Below are the code and all the weights of a small trained network. Each question names an input and a class and asks about switching units off, where a switched-off unit gives its printed mean instead of its output.

import numpy as np


def w(rows, s, z=0):
    codes = np.array(rows[::2]) - 128.0
    scale = np.full(codes.shape[1], s)
    scale[-1] = z or s
    return codes * scale


def norm(h):
    return h / np.sqrt((h * h).mean(-1, keepdims=True) + 1e-5)


def f(y):
    return y / 2 * (1 + np.tanh(0.7978845608 * (y + 0.044715 * y**3)))


def log_softmax(a):
    a = a - a.max(-1, keepdims=True)
    return a - np.log(np.exp(a).sum(-1, keepdims=True))


def net(x, mask):
    res = np.array(x, float).reshape(1, 6) / 4 @ E
    u = 0
    for l in range(2):
        y = f(norm(res) @ A[l][:, :-1].T + A[l][:, -1])
        res = res + np.where(mask[u : u + 3], y, B[l][:, -1]) @ B[l][:, :-1]
        u += 3
    return log_softmax(norm(res)[-1] @ U[:, :-1].T + U[:, -1])


A, B = {}, {}
E = w([
[172,186,161,166,111,139,150,139,174,101,99],'x0',
[127,124,126,156,214,154,172,162,75,85,95],'x1',
[133,146,120,123,119,128,140,126,106,144,119],'x2',
[142,102,93,155,77,254,120,152,133,149,205],'x3',
[155,111,136,117,134,120,132,129,128,121,131],'x4',
[129,124,117,117,108,132,123,148,130,100,120],'x5',
],0.0056)
A[0] = w([
[128,90,85,191,156,254,240,152,88,74,174,3],'0.n1',
[111,101,107,65,176,83,103,116,108,148,84,179],'0.n2',
[172,192,108,176,71,168,157,145,179,116,190,74],'0.n3',
],0.004,0.0045)
B[0] = w([
[89,150,125,159,28,3,156,28,154,90,131,215],'0.n1',
[65,101,109,187,63,192,230,149,141,92,187,252],'0.n2',
[110,56,225,62,184,155,132,180,145,201,68,202],'0.n3',
],0.0074,0.0026)
A[1] = w([
[78,42,60,60,44,141,80,66,72,161,249,180],'1.n1',
[148,217,122,164,250,86,153,172,85,33,124,78],'1.n2',
[179,255,188,197,112,103,146,89,222,77,33,8],'1.n3',
],0.0037,0.0015)
B[1] = w([
[174,196,104,109,204,80,97,117,127,97,97,254],'1.n1',
[132,117,54,70,169,228,2,179,128,207,173,186],'1.n2',
[220,95,142,191,62,111,45,81,75,143,125,228],'1.n3',
],0.0068,0.0044)
U = w([
[73,172,78,110,109,1,194,57,139,55,147,193],'0',
[196,150,80,86,207,162,29,151,94,142,126,237],'1',
[181,106,190,210,8,77,109,82,112,119,85,110],'2',
[143,101,219,85,94,215,164,174,191,188,114,1],'3',
[26,47,103,133,181,193,202,211,49,108,109,92],'4',
],0.0099,0.0011)

Each question gives the input, the list of numbers given to net, and the class t.
The units are the neurons (one row each of A and B). Each row of codes is followed by its name. A weight is (code - 128) times the scale printed after its matrix; where a second scale follows, it is the last column's (A, B and U).
mask holds one flag per neuron, layer by layer. A switched-off neuron (its flag False) gives its mean, the last column of its row in B, instead of its output. The means were averaged over made-up inputs and are rounded, as every weight is.
A unit's drop is (log p(t) with every unit on - log p(t) with that unit switched off) / (log p(t) with every unit on - log p(t) with every unit switched off).
The circuit of an input: a set's keep is (log p(t) with only the set's units on - log p(t) with every unit switched off) / (log p(t) with every unit on - log p(t) with every unit switched off). Starting from all 6 units, units are removed one at a time, each time the one whose removal leaves the highest keep (on an exact tie, the one counted first), for as long as the keep stays at least 0.8.
units of the circuit, in order: the units of the circuit, biggest drop first
unit that matters most: the unit with the biggest drop
k most important neurons of layer l: the k neurons of layer l with the biggest drops, biggest first
drop of u: that unit's drop, to one decimal
input [-4,4,-6,-8,-8,-4], class 4: units of the circuit, in order : (0.n2; 0.n1)
input [1,8,-2,7,-4,-6], class 2: units of the circuit, in order : (0.n1)
input [-1,3,2,-8,8,-6], class 4: 2 most important neurons of layer 0 : (0.n2; 0.n1)
input [-1,-8,-6,-1,5,-3], class 0: units of the circuit, in order : (1.n3; 1.n1)
input [-1,2,5,6,-4,-6], class 0: units of the circuit, in order : (0.n1; 1.n3)
input [-1,4,0,-1,7,-7], class 4: 2 most important neurons of layer 1 : (1.n1; 1.n3)
input [6,-6,-1,2,-4,-7], class 3: 2 most important neurons of layer 0 : (0.n3; 0.n1)
input [-3,-4,5,-1,7,-7], class 0: 2 most important neurons of layer 1 : (1.n2; 1.n3)
input [3,0,1,-8,-1,2], class 2: 2 most important neurons of layer 1 : (1.n3; 1.n1)
input [8,-5,6,5,0,6], class 3: 2 most important neurons of layer 0 : (0.n3; 0.n1)
input [5,-7,4,2,-8,-3], class 3: 2 most important neurons of layer 0 : (0.n3; 0.n1)
input [-3,0,5,-1,4,7], class 0: 2 most important neurons of layer 0 : (0.n3; 0.n2)
input [8,-5,-1,3,4,-1], class 3: 2 most important neurons of layer 0 : (0.n3; 0.n1)
input [-1,-5,-2,4,-6,-4], class 1: unit that matters most : 1.n1
input [1,6,1,1,2,0], class 2: 2 most important neurons of layer 0 : (0.n1; 0.n2)
input [-7,2,5,1,-1,1], class 0: 2 most important neurons of layer 1 : (1.n1; 1.n2)
input [-3,-5,-4,-2,2,5], class 0: 2 most important neurons of layer 1 : (1.n2; 1.n3)
input [0,3,6,-2,-4,2], class 4: 2 most important neurons of layer 1 : (1.n1; 1.n3)
input [2,-4,0,1,3,5], class 3: 2 most important neurons of layer 0 : (0.n3; 0.n1)
input [-5,2,-6,8,-1,-2], class 0: most important neuron of layer 1 : (1.n2)
input [-7,2,-1,-3,3,7], class 4: drop of 0.n1 : 1.0
input [-5,2,5,1,-4,6], class 0: drop of 1.n1 : 0.1
input [-2,-8,8,5,-3,-3], class 1: drop of 0.n1 : 0.1
input [-6,2,7,3,2,7], class 0: drop of 1.n2 : 0.1
